Below is a small trained network, with its code and all its weights. Each question gives an input and a class and asks what happens when units are switched off, that is, made to give their printed mean instead of their output.

import numpy as np


def w(rows, s, z=0):
    codes = np.array(rows[::2]) - 128.0
    scale = np.full(codes.shape[1], s)
    scale[-1] = z or s
    return codes * scale


def f(y):
    return y / 2 * (1 + np.tanh(0.7978845608 * (y + 0.044715 * y**3)))


def log_softmax(a):
    a = a - a.max(-1, keepdims=True)
    return a - np.log(np.exp(a).sum(-1, keepdims=True))


def net(x, mask):
    res = np.array(x, float).reshape(1, 8) / 4 @ E
    y = f(res @ A[0][:, :-1].T + A[0][:, -1])
    res = res + np.where(mask, y, B[0][:, -1]) @ B[0][:, :-1]
    return log_softmax(res[-1] @ U[:, :-1].T + U[:, -1])


A, B = {}, {}
E = w([
[57,12,67,80,227,95,185,32,51,207],'x0',
[128,133,140,181,146,150,165,124,117,110],'x1',
[93,53,4,254,65,107,18,194,64,121],'x2',
[103,40,209,62,188,247,26,177,94,36],'x3',
[131,141,148,134,108,128,149,113,81,90],'x4',
[142,120,135,131,150,116,145,176,115,152],'x5',
[119,142,111,137,146,129,117,114,146,116],'x6',
[126,138,136,118,120,119,120,123,109,119],'x7',
],0.0094)
A[0] = w([
[84,185,215,173,107,46,112,80,137,207,72],'neuron 0',
[94,99,198,78,196,193,60,129,117,90,45],'neuron 1',
[126,124,52,105,103,144,133,195,105,120,96],'neuron 2',
[137,150,109,107,66,118,118,136,176,66,88],'neuron 3',
[181,148,63,143,91,54,202,70,193,171,43],'neuron 4',
[108,200,187,43,180,172,209,100,191,137,170],'neuron 5',
[110,189,117,141,96,86,199,139,139,130,15],'neuron 6',
[209,203,152,159,81,145,91,184,102,117,76],'neuron 7',
[71,175,97,96,132,112,144,160,108,91,67],'neuron 8',
[182,172,183,30,184,107,212,127,166,98,169],'neuron 9',
[242,202,166,161,68,142,67,198,192,85,39],'neuron 10',
[117,71,76,208,49,123,101,209,107,126,168],'neuron 11',
[163,226,144,151,98,189,122,192,193,122,102],'neuron 12',
[169,166,144,161,85,162,135,141,118,93,82],'neuron 13',
[161,76,124,142,202,110,121,94,110,173,87],'neuron 14',
[158,220,181,63,196,194,170,97,171,186,143],'neuron 15',
[83,74,151,59,170,243,70,159,83,91,51],'neuron 16',
[131,140,62,167,112,145,114,125,114,149,37],'neuron 17',
[159,128,158,138,149,88,114,159,125,127,25],'neuron 18',
[136,132,87,105,120,141,110,168,131,171,129],'neuron 19',
[63,128,28,207,109,185,65,165,83,143,150],'neuron 20',
[130,98,137,112,156,86,110,113,115,118,4],'neuron 21',
[136,62,161,130,170,204,78,182,156,78,39],'neuron 22',
[70,83,33,222,94,88,39,185,58,99,178],'neuron 23',
[179,175,104,167,81,86,145,80,131,206,47],'neuron 24',
[165,58,176,119,143,202,77,132,147,85,12],'neuron 25',
[151,179,87,177,58,17,198,91,160,187,46],'neuron 26',
[69,37,61,87,239,106,177,3,1,189,28],'neuron 27',
],0.0081,0.0023)
B[0] = w([
[84,98,137,148,152,92,133,142,117,106,172],'neuron 0',
[113,157,141,167,156,91,64,176,68,103,200],'neuron 1',
[156,135,157,135,114,128,147,114,142,95,148],'neuron 2',
[118,182,95,114,126,135,132,181,181,171,161],'neuron 3',
[102,149,153,175,153,98,116,182,49,122,215],'neuron 4',
[221,92,171,140,52,45,139,52,161,100,229],'neuron 5',
[122,144,113,159,145,126,117,139,120,117,172],'neuron 6',
[119,138,52,75,164,173,144,118,175,166,186],'neuron 7',
[151,93,136,101,150,131,117,139,105,152,126],'neuron 8',
[240,63,182,149,78,94,173,76,174,84,222],'neuron 9',
[58,206,33,61,153,255,190,144,189,248,222],'neuron 10',
[153,56,177,143,57,132,163,74,134,116,203],'neuron 11',
[83,146,32,66,112,192,153,98,157,184,201],'neuron 12',
[98,137,118,138,118,139,167,124,140,149,162],'neuron 13',
[135,126,121,103,163,196,152,107,137,110,162],'neuron 14',
[172,80,164,132,63,92,142,81,154,86,219],'neuron 15',
[106,180,157,228,200,107,86,165,51,100,212],'neuron 16',
[145,118,145,145,115,117,107,122,121,118,152],'neuron 17',
[104,110,133,119,108,125,104,132,131,165,128],'neuron 18',
[168,128,129,105,111,128,144,162,109,111,137],'neuron 19',
[165,68,146,121,91,60,125,80,169,130,202],'neuron 20',
[115,153,143,101,99,145,95,158,136,137,133],'neuron 21',
[98,158,133,184,154,68,102,168,68,106,191],'neuron 22',
[219,54,192,97,37,75,153,43,183,79,231],'neuron 23',
[84,149,136,163,167,78,83,187,54,89,193],'neuron 24',
[80,117,124,153,174,91,66,183,104,96,182],'neuron 25',
[106,204,201,207,195,89,39,222,23,86,232],'neuron 26',
[57,183,5,10,173,237,223,119,204,248,248],'neuron 27',
],0.0075,0.018)
U = w([
[254,89,128,101,23,78,143,14,192,92,238],'0',
[68,180,31,30,141,235,174,113,199,213,149],'1',
[98,175,117,169,182,80,69,201,48,79,5],'2',
],0.0086,0.0016)

Each question gives the input, the list of numbers given to net, and the class t.
The units are the neurons (one row each of A and B). Each row of codes is followed by its name. A weight is (code - 128) times the scale printed after its matrix; where a second scale follows, it is the last column's (A, B and U).
mask holds one flag per neuron, in row order. A switched-off neuron (its flag False) gives its mean, the last column of its row in B, instead of its output. The means were averaged over made-up inputs and are rounded, as every weight is.
A unit's drop is (log p(t) with every unit on - log p(t) with that unit switched off) / (log p(t) with every unit on - log p(t) with every unit switched off).
The circuit of an input: a set's keep is (log p(t) with only the set's units on - log p(t) with every unit switched off) / (log p(t) with every unit on - log p(t) with every unit switched off). Starting from the 12 units with the biggest drops (on a tie, the unit counted first), units are removed one at a time, each time the one whose removal leaves the highest keep (on an exact tie, the one counted first), for as long as the keep stays at least 0.8.
units of the circuit, in order: the units of the circuit, biggest drop first
unit that matters most: the unit with the biggest drop
k most important neurons: the k neurons with the biggest drops, biggest first
drop when u is switched off: that unit's drop, to one decimal
input [-8,-5,-6,-2,6,4,2,-2], class 1: unit that matters most	neuron 10
input [3,-2,4,-5,-2,3,-1,8], class 2: 3 most important neurons	[neuron 26; neuron 5; neuron 9]
input [5,-4,5,2,1,-1,-3,-1], class 0: 4 most important neurons	[neuron 23; neuron 10; neuron 20; neuron 12]
input [-7,-2,8,-2,-7,-2,6,4], class 0: 2 most important neurons	[neuron 23; neuron 27]
input [-5,-8,-6,-8,5,5,8,-5], class 2: 2 most important neurons	[neuron 26; neuron 4]
input [-6,-2,7,3,2,-3,3,-7], class 0: 2 most important neurons	[neuron 23; neuron 27]
input [-8,7,-4,7,6,-7,2,-5], class 1: 2 most important neurons	[neuron 10; neuron 12]
input [4,1,-5,7,8,-4,-6,-1], class 2: 2 most important neurons	[neuron 16; neuron 1]
input [-4,3,-3,3,-3,-3,-3,-6], class 1: 2 most important neurons	[neuron 10; neuron 23]
input [-3,-4,-5,-7,-8,-2,6,-5], class 2: 2 most important neurons	[neuron 26; neuron 4]
input [-6,0,7,-1,-8,-2,-5,-5], class 0: 3 most important neurons	[neuron 23; neuron 27; neuron 11]
input [4,4,-4,4,2,8,6,6], class 0: 3 most important neurons	[neuron 10; neuron 5; neuron 26]
input [5,-2,-3,1,5,-4,3,8], class 1: drop when neuron 27 is switched off	3.1
input [8,-5,1,-3,8,5,2,8], class 1: units of the circuit, in order	[neuron 27]
input [0,-7,4,-6,-2,-4,5,0], class 2: drop when neuron 26 is switched off	0.6
input [5,-6,-3,1,-2,6,-4,8], class 1: drop when neuron 27 is switched off	6.2
